m =
3,2,2,1,2,4
3,4,4,5,5,2
7,5,3,2,3,2
5,4,1,3,3,1
2,3,9,3,3,2
1,2,0,4,3,3
3,3,4,4,5,2
4,2,2,2,2,6
1,2,2,1,2,3
3,3,3,4,3,1
2,3,5,2,3,2
Rows and columns are numbered from 1.
Read off the smallest entry.
Answer: 0
The entry just right of 7 -> 5
Read off the entry in the bottom-left corner.
Answer: 2
The entry in row 1 and column 3: 2
The bottom entry of the column that holds the smallest entry -> 5
Read off the top-right entry.
Answer: 4
The entry just right of 0 is 4
The entry directly below the smallest entry: 4
Read off the entry in the bottom-right corner.
Answer: 2
Read off the entry in the top-left corner.
Answer: 3
The entry at row 2, column 2: 4
Read off the entry directly above the smallest entry.
Answer: 9
Read off the entry at row 2, column 3.
Answer: 4
Read off the entry just left of 6.
Answer: 2
The entry at row 2, column 1 -> 3
Read off the entry at row 3, column 1.
Answer: 7
The entry just left of the smallest entry: 2
Read off the entry in row 1 and column 2.
Answer: 2

Read these off the matrix that follows.
1) What is the entry in the top-left corner?
2) What is the largest entry in the last row?
3) What is the top entry of the column that holds the largest entry?
4) What is the entry just left of 98?
5) What is the entry directly above 182?
6) What is the smallest entry in the last row?
7) What is the last entry in the row that holds the smallest entry?
8) What is the entry directly below -749?
[[ 321   36   58  179]
 [  31   81  -52  -79]
 [  64  172   81  163]
 [  81   26  182 -310]
 [ 249  154  203   51]
 [ 248  205  -89  520]
 [  71  176   76  231]
 [ 151   29   20 -113]
 [  14   39  243  292]
 [  25   -4   60  135]
 [  28  175 -115 -182]
 [ 169  101   25 -749]
 [ 123   13   98  128]
 [  86  163 -113  656]]
1) 321
2) 656
3) 179
4) 13
5) 81
6) -113
7) -749
8) 128

[[-13  -3  23   9  14 -21  -8  58  33]
 [-19   5  10   8  13 -25 -10  61  35]
 [ 14 -18  13  -5 -25 -27   2  -6 -25]
 [-31 -34 -29 -19  26  18 -23 -24 -20]
 [ 23 -32  17  23  46  -3  43   0  14]
 [ -6 -37  12   2  27  13  -5 -28 -53]]
Indices start at 1.
Give the entry in row 1 and column 2.
-3
Give the entry at row 2, column 3.
10
Give the entry just left of 61.
-10
Give the top entry of the column that holds the smallest entry.
33
Give the entry in the bottom-right corner.
-53
The entry just right of -32 -> 17
The entry at row 1, column 3 -> 23
Give the entry in row 1 and column 1.
-13
Give the entry in the bottom-left corner.
-6
Give the entry in row 3 and column 1.
14
The entry directly below -24 is 0
Give the entry just left of -24.
-23
The entry directly below the largest entry: -6
The entry directly above 0 -> -24
The entry just right of 17 is 23
Give the entry directly above the largest entry.
58
Give the entry at row 3, column 2.
-18
The entry just right of 0 is 14
Give the entry in row 3 and column 3.
13

Read these off the table that follows. Counting starts at 1.
1) Find the entry directly above the smallest entry.
2) Find the bottom-left entry.
3) Find the top-right entry.
4) Find the entry at row 1, column 3.
5) Find the top entry of the column that holds the largest entry.
6) Find the entry in the bottom-right corner.
7) Find the entry at row 2, column 1.
8) Find the entry in the top-left corner.
[[  9  18 -27  14]
 [  7  19 -30   5]
 [ -1  17 -30 -11]
 [  5  11 -38 -17]
 [  3  22 -30  -7]
 [ -3  57 -31  -1]
 [ -2  11 -27 -21]
 [  3   8 -26 -22]
 [ -2  15 -30 -12]]
1) -30
2) -2
3) 14
4) -27
5) 18
6) -12
7) 7
8) 9

[ 70 -10 -72   6 -18 -18 -10   2  41 -11 -59  17  -9   3 -35]
The 5th entry from the end is -59
The 1st entry from the left: 70
The minimum is -72
The second entry from the left: -10
The 3rd entry from the right?
Answer: -9
The last entry is -35

[[ 26   1  14 -10   9 -16 -31  53   9  13 -32 -58  19  -6  36  -9]
 [-27 -23  -1  -8 -19  11  16  -5 -21  -6  14  25 -23  -7  -7   5]
 [-11  54  -1 -13   5 -40  22 -13  20   0  43   9  26  -8 -37  10]
 [ -5  14  27 -37  -8 -33  -1  64   7   9   6 -43  12 -17  11  -5]
 [-13 -69 -29  16 -22  27 -18 -10 -49  -1 -27  16 -21 -14  25  13]
 [  0  21  53 -23   4  22  30  26  33  -7  14  -1 -30  28 -11 -30]
 [ 14  -4  -3  38  16  57  13 -63  14 -15  -7  49 -29  43 -15 -15]
 [  3  15  -8   9   7  -5   3 -20   7  -1   7   9   9   3 -12   4]
 [-48 -18  25 -30 -31  15  41  10 -16 -10  36  35 -42  -5 -20  -3]]
Find the entry just right of 1.
Answer: 14
The fifth-last entry, reading row by row -> 35
Find the entry in the top-right corner.
Answer: -9
Find the top-left entry.
Answer: 26
The third largest entry: 54
The entry directly below the smallest entry is 21
Find the 2nd entry, reading row by row.
Answer: 1
The entry just right of 30 is 26
The third smallest entry: -58
The last entry, reading row by row is -3
Find the third entry on the main diagonal.
Answer: -1
The second entry on the main diagonal is -23
Find the largest entry in the last row.
Answer: 41
Find the third entry on the diagonal from the top-right corner.
Answer: -8
Find the smallest entry in the first column.
Answer: -48
The 5th entry, reading row by row: 9
The fourth entry in reading order: -10
The 2nd entry on the diagonal from the top-right corner -> -7
Find the entry just left of the largest entry.
Answer: -1
Find the 2nd largest entry.
Answer: 57
Find the bottom entry of the column that holds the smallest entry.
Answer: -18
The entry just left of -69 is -13
The 3rd-last entry, reading row by row: -5
The top entry of the column that holds the largest entry is 53
The entry just right of the smallest entry: -29
The bottom entry of the column that holds the largest entry is 10
The entry directly above the smallest entry is 14
Find the entry just right of the largest entry.
Answer: 7
The smallest entry is -69
Find the second smallest entry.
Answer: -63

Read these off the table that follows.
1) Which number is the top entry of the column that holds the largest entry?
2) Which number is the entry directly below -0.039?
3) Which number is the entry directly below the centre entry?
4) Which number is the largest entry in the last row?
5) Which number is the entry in the bottom-right corner?
6) Which number is the first entry of the smallest entry's row?
7) Which number is the first entry in the row that holds the largest entry?
8) Which number is the 4th entry from the end, reading row by row?
-0.034	-0.096	-0.206	0.018	-0.055	-0.039	0.096	0.125	-0.057	0.033	-0.140	0.063	0.101
-0.143	-0.085	-0.023	-0.163	-0.169	-0.144	-0.176	-0.191	0.080	0.083	0.075	0.088	-0.075
-0.094	-0.042	-0.024	0.143	-0.145	0.058	-0.108	-0.050	-0.193	0.076	0.105	-0.053	-0.061
1) 0.018
2) -0.144
3) -0.108
4) 0.143
5) -0.061
6) -0.034
7) -0.094
8) 0.076
